Below are the code and all the weights of a small trained network. Each question names an input and a target symbol and asks about switching units off, where a switched-off unit gives its printed mean instead of its output.

import numpy as np


def w(rows, s, z=0):
    codes = np.array(rows[::2]) - 128.0
    scale = np.full(codes.shape[1], s)
    scale[-1] = z or s
    return codes * scale


def f(y):
    return np.maximum(y, 0)


def softmax(a):
    e = np.exp(a - a.max(-1, keepdims=True))
    return e / e.sum(-1, keepdims=True)


def log_softmax(a):
    a = a - a.max(-1, keepdims=True)
    return a - np.log(np.exp(a).sum(-1, keepdims=True))


def net(x, mask):
    ids = ['αβδεζηθλμπστψω'.index(c) for c in x.split()]
    T = len(ids)
    res = E[ids] + P[:T]
    u = 0
    for l in range(3):
        q, k, v = (res @ M[l].T for M in (Q, K, V))
        z = softmax(np.where(np.tri(T) > 0, q @ k.T / 4**0.5, -1e9)) @ v
        res = res + np.where(mask[u], z, O[l][:, -1]) @ O[l][:, :-1]
        u += 1
        y = f(res @ A[l][:, :-1].T + A[l][:, -1])
        res = res + np.where(mask[u : u + 4], y, B[l][:, -1]) @ B[l][:, :-1]
        u += 4
    return log_softmax(res[-1] @ U[:, :-1].T + U[:, -1])


Q, K, V, O, A, B = {}, {}, {}, {}, {}, {}
E = w([
[2,154,95],'α',
[65,149,132],'β',
[170,239,126],'δ',
[143,181,132],'ε',
[135,120,80],'ζ',
[83,156,118],'η',
[160,195,252],'θ',
[59,146,68],'λ',
[128,100,181],'μ',
[134,150,108],'π',
[157,53,153],'σ',
[133,204,105],'τ',
[201,144,239],'ψ',
[167,226,143],'ω',
],0.0095)
P = w([
[68,2,128],'0',
[75,114,123],'1',
[103,105,110],'2',
[124,105,105],'3',
[110,88,124],'4',
[119,93,140],'5',
[138,74,189],'6',
[104,111,253],'7',
],0.0081)
Q[0] = w([
[2,134,223],'L0H0',
[33,30,215],'L0H0',
[203,62,90],'L0H0',
[12,59,196],'L0H0',
],0.0052)
K[0] = w([
[114,33,241],'L0H0',
[254,83,242],'L0H0',
[227,220,72],'L0H0',
[250,64,237],'L0H0',
],0.0047)
V[0] = w([
[107,149,201],'L0H0',
[123,116,165],'L0H0',
[122,185,112],'L0H0',
[96,150,250],'L0H0',
],0.012)
O[0] = w([
[133,132,39,188],'L0H0',
[171,162,113,197],'L0H0',
[32,57,81,7],'L0H0',
[166,162,2,251],'L0H0',
],0.009,0.0029)
A[0] = w([
[150,147,205,18],'L0N0',
[14,255,150,15],'L0N1',
[158,195,143,6],'L0N2',
[165,178,129,210],'L0N3',
],0.0086,0.002)
B[0] = w([
[55,185,149,167],'L0N0',
[221,151,116,169],'L0N1',
[73,90,155,174],'L0N2',
[1,84,94,251],'L0N3',
],0.0057,0.003)
Q[1] = w([
[2,53,136],'L1H0',
[17,74,158],'L1H0',
[229,202,136],'L1H0',
[115,108,116],'L1H0',
],0.0088)
K[1] = w([
[254,128,2],'L1H0',
[206,151,17],'L1H0',
[25,149,205],'L1H0',
[157,111,118],'L1H0',
],0.0085)
V[1] = w([
[124,26,3],'L1H0',
[141,139,94],'L1H0',
[160,213,96],'L1H0',
[127,125,161],'L1H0',
],0.0079)
O[1] = w([
[132,209,254,252],'L1H0',
[168,142,176,163],'L1H0',
[233,120,185,151],'L1H0',
[110,112,94,109],'L1H0',
],0.0091,0.00049)
A[1] = w([
[191,2,234,148],'L1N0',
[36,194,101,49],'L1N1',
[125,129,113,3],'L1N2',
[138,203,10,157],'L1N3',
],0.0085,0.003)
B[1] = w([
[48,242,1,251],'L1N0',
[212,77,218,160],'L1N1',
[100,106,165,128],'L1N2',
[100,17,167,242],'L1N3',
],0.0089,0.0029)
Q[2] = w([
[36,103,54],'L2H0',
[172,5,198],'L2H0',
[254,47,229],'L2H0',
[138,112,142],'L2H0',
],0.0054)
K[2] = w([
[18,206,209],'L2H0',
[50,143,253],'L2H0',
[185,66,123],'L2H0',
[115,127,155],'L2H0',
],0.0057)
V[2] = w([
[101,54,252],'L2H0',
[132,164,164],'L2H0',
[123,112,38],'L2H0',
[102,71,78],'L2H0',
],0.011)
O[2] = w([
[1,196,30,3],'L2H0',
[167,114,76,99],'L2H0',
[141,126,236,219],'L2H0',
[91,165,214,185],'L2H0',
],0.0099,0.0022)
A[2] = w([
[216,92,2,103],'L2N0',
[87,208,251,156],'L2N1',
[189,116,180,251],'L2N2',
[95,57,193,86],'L2N3',
],0.0083,0.0029)
B[2] = w([
[10,87,215,209],'L2N0',
[196,191,179,247],'L2N1',
[127,105,17,253],'L2N2',
[145,131,189,195],'L2N3',
],0.012,0.0061)
U = w([
[119,220,78,76],'α',
[145,185,96,106],'β',
[144,176,114,88],'δ',
[160,155,120,177],'ε',
[103,223,222,66],'ζ',
[133,189,113,70],'η',
[74,35,170,116],'θ',
[86,254,120,77],'λ',
[208,114,70,135],'μ',
[125,151,170,254],'π',
[248,105,178,159],'σ',
[134,181,131,65],'τ',
[181,27,115,90],'ψ',
[160,146,108,123],'ω',
],0.0065,0.0082)

Each question gives the input, a string of symbols that net reads in full, and the target symbol t.
The units are the heads (4 rows each of Q, K, V and O) and the neurons (one row each of A and B). Each row of codes is followed by its name. A weight is (code - 128) times the scale printed after its matrix; where a second scale follows, it is the last column's (O, A, B and U).
mask holds one flag per unit, layer by layer, with each layer's heads first. A switched-off unit (its flag False) gives its mean, the last column of its rows in O or B, instead of its output. The means were averaged over made-up inputs and are rounded, as every weight is.
A unit's drop is (log p(t) with every unit on - log p(t) with that unit switched off) / (log p(t) with every unit on - log p(t) with every unit switched off).
The circuit of an input: a set's keep is (log p(t) with only the set's units on - log p(t) with every unit switched off) / (log p(t) with every unit on - log p(t) with every unit switched off). Starting from the 12 units with the biggest drops (on a tie, the unit counted first), units are removed one at a time, each time the one whose removal leaves the highest keep (on an exact tie, the one counted first), for as long as the keep stays at least 0.8.
circuit, biggest first: the units of the circuit, biggest drop first
unit that matters most: the unit with the biggest drop
k most important neurons: the k neurons with the biggest drops, biggest first
top k neurons in layer l: the k neurons of layer l with the biggest drops, biggest first
drop when u is switched off: that unit's drop, to one decimal
input δ σ σ μ σ ζ σ ω, target σ: circuit, biggest first => L1N0; L2H0; L2N1
input σ ψ ψ σ μ σ τ, target σ: circuit, biggest first => L2H0; L0H0; L1H0
input σ σ θ, target σ: top 3 neurons in layer 2 => L2N1; L2N0; L2N3
input σ ζ μ μ σ π, target σ: circuit, biggest first => L0H0; L2H0; L1N0; L1N3
input σ τ β σ λ, target σ: most important neuron => L1N0
input θ λ μ θ θ, target θ: 2 most important neurons => L2N0; L2N1
input θ ω μ θ ζ, target θ: circuit, biggest first => L2H0; L2N0; L1H0; L0H0
input θ λ θ θ σ ψ σ, target θ: circuit, biggest first => L2N0; L2H0; L0H0; L1H0
input σ μ σ σ σ μ α, target σ: circuit, biggest first => L0H0; L2H0; L1N0; L1N3
input σ σ σ ζ, target σ: circuit, biggest first => L0H0; L2H0; L1N0
input ζ ε δ σ α, target ζ: circuit, biggest first => L0H0; L1H0; L2H0; L2N1
input σ θ σ ε θ μ σ λ, target σ: 2 most important neurons => L2N1; L2N0
input θ ζ α, target θ: 3 most important neurons => L2N0; L2N1; L1N0
input σ μ μ σ σ δ, target σ: unit that matters most => L0H0
input ζ σ π ζ π θ θ α, target θ: circuit, biggest first => L1N3; L0H0; L2N1; L1H0
input θ μ ψ θ σ σ, target θ: circuit, biggest first => L2H0; L2N0; L0H0; L1H0
input σ θ α σ π, target σ: top 2 neurons in layer 0 => L0N1; L0N3
input σ σ μ σ η, target σ: top 3 neurons in layer 1 => L1N0; L1N3; L1N1
input σ τ β σ σ τ, target σ: 2 most important neurons => L1N0; L2N1
input σ σ θ π η σ σ β, target σ: drop when L1H0 is switched off => 0.1
input θ ζ θ θ, target θ: drop when L2H0 is switched off => 1.5
input σ ε μ σ ε θ σ ε, target σ: drop when L0N3 is switched off => 0.1
